Below is a small trained network, with its code and all its weights. Each question gives an input and a class and asks what happens when units are switched off, that is, made to give their printed mean instead of their output.

import numpy as np


def w(rows, s, z=0):
    codes = np.array(rows[::2]) - 128.0
    scale = np.full(codes.shape[1], s)
    scale[-1] = z or s
    return codes * scale


def f(y):
    return np.maximum(y, 0)


def log_softmax(a):
    a = a - a.max(-1, keepdims=True)
    return a - np.log(np.exp(a).sum(-1, keepdims=True))


def net(x, mask):
    res = np.array(x, float).reshape(1, 4) / 4 @ E
    y = f(res @ A[0][:, :-1].T + A[0][:, -1])
    res = res + np.where(mask, y, B[0][:, -1]) @ B[0][:, :-1]
    return log_softmax(res[-1] @ U[:, :-1].T + U[:, -1])


A, B = {}, {}
E = w([
[176,120,234,162,205,156,124,132,239],'x0',
[186,122,78,59,197,173,228,60,128],'x1',
[43,170,157,113,125,30,142,71,198],'x2',
[159,255,149,37,32,167,170,209,163],'x3',
],0.006)
A[0] = w([
[221,106,254,182,156,203,104,218,176,244],'neuron 0',
[150,204,198,63,181,136,207,100,171,144],'neuron 1',
[55,213,136,66,22,65,149,183,111,197],'neuron 2',
[199,54,115,159,175,185,163,106,102,125],'neuron 3',
[45,102,140,250,148,68,76,99,94,142],'neuron 4',
[59,81,155,207,164,28,62,87,153,242],'neuron 5',
[164,84,43,89,174,180,180,79,15,191],'neuron 6',
],0.0051,0.0011)
B[0] = w([
[86,201,56,219,5,54,67,220,106,238],'neuron 0',
[238,68,147,73,152,195,173,21,255,217],'neuron 1',
[122,148,36,210,16,48,47,157,171,253],'neuron 2',
[119,191,51,160,47,64,51,152,165,204],'neuron 3',
[212,45,194,19,192,191,240,37,183,219],'neuron 4',
[196,53,181,32,153,195,214,40,220,236],'neuron 5',
[161,208,48,174,12,48,46,141,199,250],'neuron 6',
],0.0052,0.0051)
U = w([
[153,75,165,43,163,163,232,78,147,137],'0',
[122,190,79,207,78,92,27,170,118,158],'1',
[80,129,209,148,171,179,136,185,5,2],'2',
],0.011,0.0055)

Each question gives the input, the list of numbers given to net, and the class t.
The units are the neurons (one row each of A and B). Each row of codes is followed by its name. A weight is (code - 128) times the scale printed after its matrix; where a second scale follows, it is the last column's (A, B and U).
mask holds one flag per neuron, in row order. A switched-off neuron (its flag False) gives its mean, the last column of its row in B, instead of its output. The means were averaged over made-up inputs and are rounded, as every weight is.
A unit's drop is (log p(t) with every unit on - log p(t) with that unit switched off) / (log p(t) with every unit on - log p(t) with every unit switched off).
The circuit of an input: a set's keep is (log p(t) with only the set's units on - log p(t) with every unit switched off) / (log p(t) with every unit on - log p(t) with every unit switched off). Starting from all 7 units, units are removed one at a time, each time the one whose removal leaves the highest keep (on an exact tie, the one counted first), for as long as the keep stays at least 0.8.
units of the circuit, in order: the units of the circuit, biggest drop first
unit that matters most: the unit with the biggest drop
k most important neurons: the k neurons with the biggest drops, biggest first
drop of u: that unit's drop, to one decimal
input [-6,-5,2,-3], class 0: units of the circuit, in order : neuron 4; neuron 5
input [6,3,-3,7], class 1: unit that matters most : neuron 0
input [6,-6,4,0], class 0: 2 most important neurons : neuron 5; neuron 4
input [1,6,-4,-7], class 1: 2 most important neurons : neuron 6; neuron 3
input [0,-8,-6,-3], class 2: 3 most important neurons : neuron 6; neuron 2; neuron 4
input [5,3,-3,-5], class 1: 2 most important neurons : neuron 3; neuron 0
input [8,-3,-3,-8], class 0: 2 most important neurons : neuron 5; neuron 4
input [-2,4,-5,-8], class 1: 2 most important neurons : neuron 6; neuron 3
input [-7,1,1,-7], class 0: drop of neuron 4 : 0.3
input [-4,6,-5,2], class 1: drop of neuron 6 : 0.3
input [3,-4,8,-5], class 0: drop of neuron 5 : 0.0
input [3,4,-4,-6], class 1: drop of neuron 3 : 0.1
